Below is a small trained network, with its code and all its weights. Each question gives an input and a class and asks what happens when units are switched off, that is, made to give their printed mean instead of their output.

import numpy as np


def w(rows, s, z=0):
    codes = np.array(rows[::2]) - 128.0
    scale = np.full(codes.shape[1], s)
    scale[-1] = z or s
    return codes * scale


def f(y):
    return y / 2 * (1 + np.tanh(0.7978845608 * (y + 0.044715 * y**3)))


def log_softmax(a):
    a = a - a.max(-1, keepdims=True)
    return a - np.log(np.exp(a).sum(-1, keepdims=True))


def net(x, mask):
    res = np.array(x, float).reshape(1, 5) / 4 @ E
    y = f(res @ A[0][:, :-1].T + A[0][:, -1])
    res = res + np.where(mask, y, B[0][:, -1]) @ B[0][:, :-1]
    return log_softmax(res[-1] @ U[:, :-1].T + U[:, -1])


A, B = {}, {}
E = w([
[162,229,6,88,194],'x0',
[200,186,253,41,195],'x1',
[44,207,146,45,15],'x2',
[11,68,125,40,235],'x3',
[132,125,123,126,125],'x4',
],0.0054)
A[0] = w([
[154,35,40,232,171,96],'n0',
[147,206,44,103,174,145],'n1',
[39,91,140,65,208,66],'n2',
[229,185,241,79,151,99],'n3',
[154,149,255,18,226,112],'n4',
[125,72,234,134,102,115],'n5',
[154,198,43,93,170,120],'n6',
[18,75,79,120,184,86],'n7',
[202,160,133,177,73,44],'n8',
[190,150,123,180,70,67],'n9',
[53,73,104,224,65,198],'n10',
[142,181,69,84,184,48],'n11',
[146,208,33,106,167,147],'n12',
[204,55,127,190,216,57],'n13',
[55,86,152,62,203,119],'n14',
[201,164,137,181,74,45],'n15',
[95,62,193,144,92,52],'n16',
[117,109,54,216,56,102],'n17',
[49,150,65,107,26,126],'n18',
[53,80,132,60,201,85],'n19',
[30,57,54,105,165,121],'n20',
[202,168,135,180,75,27],'n21',
[97,65,200,151,93,64],'n22',
[136,65,118,181,222,43],'n23',
[195,52,105,189,206,65],'n24',
[128,198,22,118,163,182],'n25',
[116,72,222,149,100,100],'n26',
[24,170,76,86,29,89],'n27',
[181,207,143,59,166,255],'n28',
[73,198,163,51,41,88],'n29',
[191,166,140,187,77,56],'n30',
],0.0065,0.0026)
B[0] = w([
[226,150,199,39,202,207],'n0',
[79,48,207,206,113,182],'n1',
[95,246,114,187,28,204],'n2',
[249,100,42,104,109,227],'n3',
[254,101,34,119,85,254],'n4',
[119,44,187,194,97,188],'n5',
[65,50,218,212,89,175],'n6',
[214,200,79,155,48,197],'n7',
[85,228,103,160,47,169],'n8',
[136,204,82,147,56,168],'n9',
[194,52,131,147,133,229],'n10',
[44,132,224,216,69,150],'n11',
[91,35,209,203,112,186],'n12',
[77,230,245,100,186,189],'n13',
[143,206,97,182,40,210],'n14',
[64,224,89,185,60,171],'n15',
[41,116,224,212,84,159],'n16',
[222,119,70,95,91,194],'n17',
[231,135,198,59,215,202],'n18',
[78,224,100,198,26,202],'n19',
[214,170,73,177,39,207],'n20',
[64,231,116,187,50,168],'n21',
[46,91,217,210,89,164],'n22',
[197,208,182,106,114,163],'n23',
[158,196,212,86,178,183],'n24',
[118,36,186,201,109,193],'n25',
[90,48,194,198,107,178],'n26',
[229,168,207,89,186,206],'n27',
[150,58,147,154,144,226],'n28',
[175,183,248,80,219,200],'n29',
[107,203,101,177,66,170],'n30',
],0.0068,0.0049)
U = w([
[91,247,60,184,31,49],'0',
[41,2,226,211,119,53],'1',
[223,69,61,90,117,173],'2',
[122,232,250,38,239,61],'3',
[137,101,111,130,145,253],'4',
[30,44,18,29,234,148],'5',
[12,136,11,33,206,2],'6',
],0.0074,0.0072)

Each question gives the input, the list of numbers given to net, and the class t.
The units are the neurons (one row each of A and B). Each row of codes is followed by its name. A weight is (code - 128) times the scale printed after its matrix; where a second scale follows, it is the last column's (A, B and U).
mask holds one flag per neuron, in row order. A switched-off neuron (its flag False) gives its mean, the last column of its row in B, instead of its output. The means were averaged over made-up inputs and are rounded, as every weight is.
A unit's drop is (log p(t) with every unit on - log p(t) with that unit switched off) / (log p(t) with every unit on - log p(t) with every unit switched off).
The circuit of an input: a set's keep is (log p(t) with only the set's units on - log p(t) with every unit switched off) / (log p(t) with every unit on - log p(t) with every unit switched off). Starting from the 12 units with the biggest drops (on a tie, the unit counted first), units are removed one at a time, each time the one whose removal leaves the highest keep (on an exact tie, the one counted first), for as long as the keep stays at least 0.8.
circuit, biggest first: the units of the circuit, biggest drop first
most important unit: the unit with the biggest drop
k most important neurons: the k neurons with the biggest drops, biggest first
drop when u is switched off: that unit's drop, to one decimal
input [-4,-7,0,-3,0], class 2: most important unit : n17
input [-1,-4,-5,3,3], class 3: circuit, biggest first : n0, n13, n24
input [-3,-6,-8,4,7], class 3: circuit, biggest first : n13, n0
input [2,2,-8,-7,-4], class 3: circuit, biggest first : n13, n24
input [7,7,-7,-3,-5], class 1: circuit, biggest first : n6, n1, n12
input [8,-8,-8,3,2], class 1: circuit, biggest first : n25, n12
input [-7,6,5,7,-5], class 0: 4 most important neurons : n2, n14, n19, n4
input [-6,8,4,-6,-1], class 2: 2 most important neurons : n3, n4
input [6,0,8,1,5], class 3: 3 most important neurons : n29, n27, n18
input [-8,8,8,2,4], class 1: 4 most important neurons : n5, n26, n22, n16
input [3,5,4,-3,0], class 2: 2 most important neurons : n3, n13
input [5,-1,-3,5,-5], class 0: 2 most important neurons : n7, n20
input [4,2,-8,0,4], class 3: drop when n13 is switched off : 0.1
input [-8,6,1,-8,1], class 0: drop when n15 is switched off : 0.3
input [-8,5,-3,8,-4], class 0: drop when n14 is switched off : 0.2
input [2,5,8,-3,-3], class 3: most important unit : n29
